Here is a tiny trained network, its code and every weight. The questions are about switching its units off for an input and a target symbol, where a switched-off unit gives its printed mean instead of its output.

import numpy as np


def w(rows, s, z=0):
    codes = np.array(rows[::2]) - 128.0
    scale = np.full(codes.shape[1], s)
    scale[-1] = z or s
    return codes * scale


def norm(h):
    return h / np.sqrt((h * h).mean(-1, keepdims=True) + 1e-5)


def f(y):
    return y / 2 * (1 + np.tanh(0.7978845608 * (y + 0.044715 * y**3)))


def softmax(a):
    e = np.exp(a - a.max(-1, keepdims=True))
    return e / e.sum(-1, keepdims=True)


def log_softmax(a):
    a = a - a.max(-1, keepdims=True)
    return a - np.log(np.exp(a).sum(-1, keepdims=True))


def net(x, mask):
    ids = ['ΔΦβζηθλμπσψω'.index(c) for c in x.split()]
    T = len(ids)
    res = E[ids] + P[:T]
    u = 0
    for l in range(2):
        r = norm(res)
        for j in range(2):
            rows = slice(4 * j, 4 * j + 4)
            q, k, v = (r @ M[l][rows].T for M in (Q, K, V))
            z = softmax(np.where(np.tri(T) > 0, q @ k.T / 4**0.5, -1e9)) @ v
            o = O[l][rows]
            res = res + np.where(mask[u + j], z, o[:, -1]) @ o[:, :-1]
        u += 2
        y = f(norm(res) @ A[l][:, :-1].T + A[l][:, -1])
        res = res + np.where(mask[u : u + 12], y, B[l][:, -1]) @ B[l][:, :-1]
        u += 12
    return log_softmax(norm(res)[-1] @ U[:, :-1].T + U[:, -1])


Q, K, V, O, A, B = {}, {}, {}, {}, {}, {}
E = w([
[171,60,99,126,80,160],'Δ',
[117,147,114,133,147,83],'Φ',
[41,95,50,153,194,135],'β',
[70,87,173,102,165,134],'ζ',
[123,92,66,109,145,177],'η',
[139,209,198,138,119,113],'θ',
[151,129,191,60,62,209],'λ',
[86,105,185,99,192,107],'μ',
[152,221,97,138,156,91],'π',
[176,155,148,176,207,126],'σ',
[186,151,160,126,122,158],'ψ',
[114,250,80,114,149,74],'ω',
],0.019)
P = w([
[151,144,122,69,254,194],'0',
[100,155,164,135,185,158],'1',
[97,160,161,155,170,137],'2',
[114,134,126,173,140,116],'3',
[128,136,112,178,119,101],'4',
[139,128,95,160,120,88],'5',
[160,128,78,140,112,66],'6',
[150,115,78,111,123,94],'7',
[163,99,77,101,117,77],'8',
],0.013)
Q[0] = w([
[115,217,165,34,78,199],'0.h0',
[70,43,136,176,255,122],'0.h0',
[53,87,80,229,66,130],'0.h0',
[125,69,160,183,123,132],'0.h0',
[130,123,159,196,54,69],'0.h1',
[120,105,133,78,140,146],'0.h1',
[162,146,42,95,146,78],'0.h1',
[92,161,129,119,139,168],'0.h1',
],0.0087)
K[0] = w([
[149,220,123,31,170,195],'0.h0',
[103,101,178,149,224,101],'0.h0',
[53,76,49,49,180,68],'0.h0',
[101,54,151,110,109,254],'0.h0',
[155,150,179,198,129,167],'0.h1',
[194,120,169,103,181,160],'0.h1',
[169,148,57,75,62,97],'0.h1',
[176,212,78,169,122,160],'0.h1',
],0.0075)
V[0] = w([
[218,168,188,49,91,9],'0.h0',
[28,148,132,168,126,194],'0.h0',
[112,111,173,236,117,148],'0.h0',
[189,169,130,144,61,175],'0.h0',
[78,162,155,206,159,185],'0.h1',
[84,254,157,87,62,218],'0.h1',
[190,57,193,155,82,31],'0.h1',
[46,114,44,95,23,122],'0.h1',
],0.0066)
O[0] = w([
[152,70,222,162,190,61,9],'0.h0',
[235,118,76,123,94,25,121],'0.h0',
[187,110,84,134,51,145,148],'0.h0',
[159,151,119,50,182,109,79],'0.h0',
[191,135,139,96,100,176,158],'0.h1',
[204,161,26,7,117,167,18],'0.h1',
[223,1,125,103,136,151,57],'0.h1',
[220,36,75,76,130,99,3],'0.h1',
],0.0053,0.0036)
A[0] = w([
[92,123,74,162,46,45,200],'0.n0',
[89,140,123,161,173,178,178],'0.n1',
[78,87,118,194,134,106,138],'0.n2',
[107,162,23,79,145,124,110],'0.n3',
[78,77,197,58,116,162,145],'0.n4',
[152,177,91,80,137,55,71],'0.n5',
[170,115,102,131,180,101,192],'0.n6',
[254,192,209,139,147,147,212],'0.n7',
[18,157,107,115,127,39,223],'0.n8',
[174,96,73,154,113,130,4],'0.n9',
[85,144,107,131,229,98,168],'0.n10',
[197,143,149,142,74,170,157],'0.n11',
],0.0094,0.0025)
B[0] = w([
[119,143,188,141,98,177,254],'0.n0',
[191,139,84,69,134,165,210],'0.n1',
[139,130,105,128,109,183,212],'0.n2',
[190,149,179,131,36,75,171],'0.n3',
[173,122,156,165,28,120,139],'0.n4',
[128,94,210,139,129,115,135],'0.n5',
[69,144,108,174,2,164,160],'0.n6',
[179,50,78,110,112,75,205],'0.n7',
[195,101,224,70,81,139,253],'0.n8',
[137,92,95,97,114,214,171],'0.n9',
[128,137,109,191,108,140,235],'0.n10',
[143,191,240,95,168,93,176],'0.n11',
],0.0075,0.0057)
Q[1] = w([
[84,102,109,115,151,166],'1.h0',
[180,62,137,141,70,159],'1.h0',
[118,130,226,117,157,196],'1.h0',
[145,29,141,129,121,98],'1.h0',
[224,20,144,172,75,120],'1.h1',
[57,209,110,124,185,122],'1.h1',
[151,82,151,223,111,184],'1.h1',
[177,250,113,137,107,161],'1.h1',
],0.011)
K[1] = w([
[75,104,61,19,135,125],'1.h0',
[97,64,205,217,59,20],'1.h0',
[162,146,88,114,189,75],'1.h0',
[150,67,112,179,2,78],'1.h0',
[128,23,117,140,77,44],'1.h1',
[74,196,171,27,203,173],'1.h1',
[138,152,88,106,72,3],'1.h1',
[228,169,128,126,219,117],'1.h1',
],0.0081)
V[1] = w([
[151,143,21,137,101,108],'1.h0',
[84,161,254,147,73,99],'1.h0',
[60,93,189,82,108,172],'1.h0',
[121,193,91,218,115,67],'1.h0',
[166,47,212,50,125,132],'1.h1',
[246,124,197,170,247,107],'1.h1',
[81,144,163,5,100,78],'1.h1',
[181,105,88,61,86,67],'1.h1',
],0.0098)
O[1] = w([
[137,133,122,161,64,112,60],'1.h0',
[108,157,106,81,176,150,253],'1.h0',
[103,148,177,147,190,174,126],'1.h0',
[89,162,106,40,81,80,133],'1.h0',
[205,117,153,137,145,141,104],'1.h1',
[151,6,92,72,129,123,235],'1.h1',
[201,240,97,116,163,178,2],'1.h1',
[157,161,85,103,90,127,96],'1.h1',
],0.012,0.0054)
A[1] = w([
[145,64,149,51,179,132,168],'1.n0',
[188,249,187,62,163,177,88],'1.n1',
[55,100,29,131,153,178,252],'1.n2',
[142,124,102,31,82,125,174],'1.n3',
[84,190,42,57,81,72,25],'1.n4',
[129,83,115,72,75,196,143],'1.n5',
[147,127,131,173,249,189,13],'1.n6',
[195,60,132,147,71,154,108],'1.n7',
[168,125,123,254,41,153,75],'1.n8',
[168,141,168,53,81,79,250],'1.n9',
[200,224,51,206,97,174,72],'1.n10',
[42,76,71,178,136,51,136],'1.n11',
],0.0086,0.0021)
B[1] = w([
[126,145,105,100,132,132,253],'1.n0',
[139,134,148,152,88,77,194],'1.n1',
[97,177,123,93,100,158,224],'1.n2',
[122,141,103,176,163,61,218],'1.n3',
[72,115,118,186,183,120,156],'1.n4',
[136,159,86,159,151,97,241],'1.n5',
[126,62,164,119,124,129,179],'1.n6',
[149,123,43,128,143,146,215],'1.n7',
[90,134,88,128,135,178,183],'1.n8',
[156,109,193,180,169,91,203],'1.n9',
[148,131,148,22,116,168,141],'1.n10',
[168,136,162,95,3,153,196],'1.n11',
],0.012,0.0055)
U = w([
[163,62,76,237,132,189,75],'Δ',
[99,91,174,63,150,182,88],'Φ',
[124,195,151,153,45,171,140],'β',
[170,89,166,197,83,196,255],'ζ',
[111,164,154,37,102,162,187],'η',
[160,179,119,129,121,123,126],'θ',
[254,170,184,62,33,190,74],'λ',
[137,106,179,119,142,183,113],'μ',
[52,132,90,193,155,77,85],'π',
[109,31,142,64,4,107,44],'σ',
[220,95,76,125,111,140,104],'ψ',
[134,200,144,139,63,112,188],'ω',
],0.0081,0.0057)

Each question gives the input, a string of symbols that net reads in full, and the target symbol t.
The units are the heads (4 rows each of Q, K, V and O) and the neurons (one row each of A and B). Each row of codes is followed by its name. A weight is (code - 128) times the scale printed after its matrix; where a second scale follows, it is the last column's (O, A, B and U).
mask holds one flag per unit, layer by layer, with each layer's heads first. A switched-off unit (its flag False) gives its mean, the last column of its rows in O or B, instead of its output. The means were averaged over made-up inputs and are rounded, as every weight is.
A unit's drop is (log p(t) with every unit on - log p(t) with that unit switched off) / (log p(t) with every unit on - log p(t) with every unit switched off).
The circuit of an input: a set's keep is (log p(t) with only the set's units on - log p(t) with every unit switched off) / (log p(t) with every unit on - log p(t) with every unit switched off). Starting from the 12 units with the biggest drops (on a tie, the unit counted first), units are removed one at a time, each time the one whose removal leaves the highest keep (on an exact tie, the one counted first), for as long as the keep stays at least 0.8.
circuit, biggest first: the units of the circuit, biggest drop first
k most important neurons: the k neurons with the biggest drops, biggest first
top k neurons in layer l: the k neurons of layer l with the biggest drops, biggest first
input Φ ψ Δ Δ β Δ π, target π: circuit, biggest first : (1.n4)
input Φ λ Δ Δ, target λ: 2 most important neurons : (0.n11, 0.n10)
input ω Φ ζ, target ω: circuit, biggest first : (0.h1, 1.h1, 1.h0)
input Φ Δ Δ Φ Δ σ θ, target σ: 3 most important neurons : (0.n7, 0.n6, 1.n11)
input β σ μ μ, target σ: circuit, biggest first : (0.n7, 1.h0, 0.n0, 0.n8)
input Δ Δ π σ σ β, target σ: 2 most important neurons : (0.n7, 0.n8)
input ω Δ Δ Δ Δ Δ, target Δ: top 3 neurons in layer 0 : (0.n8, 0.n11, 0.n10)
input Δ Φ Δ η, target η: 2 most important neurons : (0.n3, 0.n8)
input ψ μ Δ σ Φ ω, target σ: circuit, biggest first : (1.h1, 0.n8)
input ζ π Φ ψ σ Δ Δ Δ, target Δ: 2 most important neurons : (0.n1, 0.n10)
input ζ Δ β, target ζ: top 2 neurons in layer 0 : (0.n1, 0.n6)
input Φ Δ Δ, target η: 3 most important neurons : (0.n8, 0.n10, 0.n7)
input λ β Δ, target λ: 3 most important neurons : (1.n10, 0.n11, 0.n7)
input σ ζ η η σ, target σ: circuit, biggest first : (1.h1)
input μ Δ β β Δ Δ θ θ Φ, target ψ: top 2 neurons in layer 0 : (0.n7, 0.n0)
input σ Φ σ Φ η ψ Δ μ, target ψ: top 3 neurons in layer 0 : (0.n7, 0.n8, 0.n4)
input Φ σ Δ Φ ζ Δ π, target π: top 2 neurons in layer 0 : (0.n6, 0.n8)
input Δ σ Φ μ Φ λ ψ, target ψ: top 2 neurons in layer 0 : (0.n7, 0.n6)
input π θ θ μ Δ, target ψ: 2 most important neurons : (0.n7, 0.n11)
input λ μ σ λ, target σ: 2 most important neurons : (0.n4, 0.n7)
input ψ π Δ Δ, target π: 2 most important neurons : (0.n7, 0.n11)
input β θ Δ Δ β Φ π Δ Φ, target π: 2 most important neurons : (0.n7, 0.n8)
input Φ β Δ Φ Δ Δ π π Φ, target π: top 3 neurons in layer 1 : (1.n3, 1.n4, 1.n11)
input σ ψ σ Δ β Φ σ Φ π, target σ: top 3 neurons in layer 0 : (0.n7, 0.n0, 0.n6)
input ψ β ζ, target Δ: 2 most important neurons : (0.n7, 0.n0)
input Δ σ σ Δ β, target σ: 2 most important neurons : (0.n7, 0.n0)
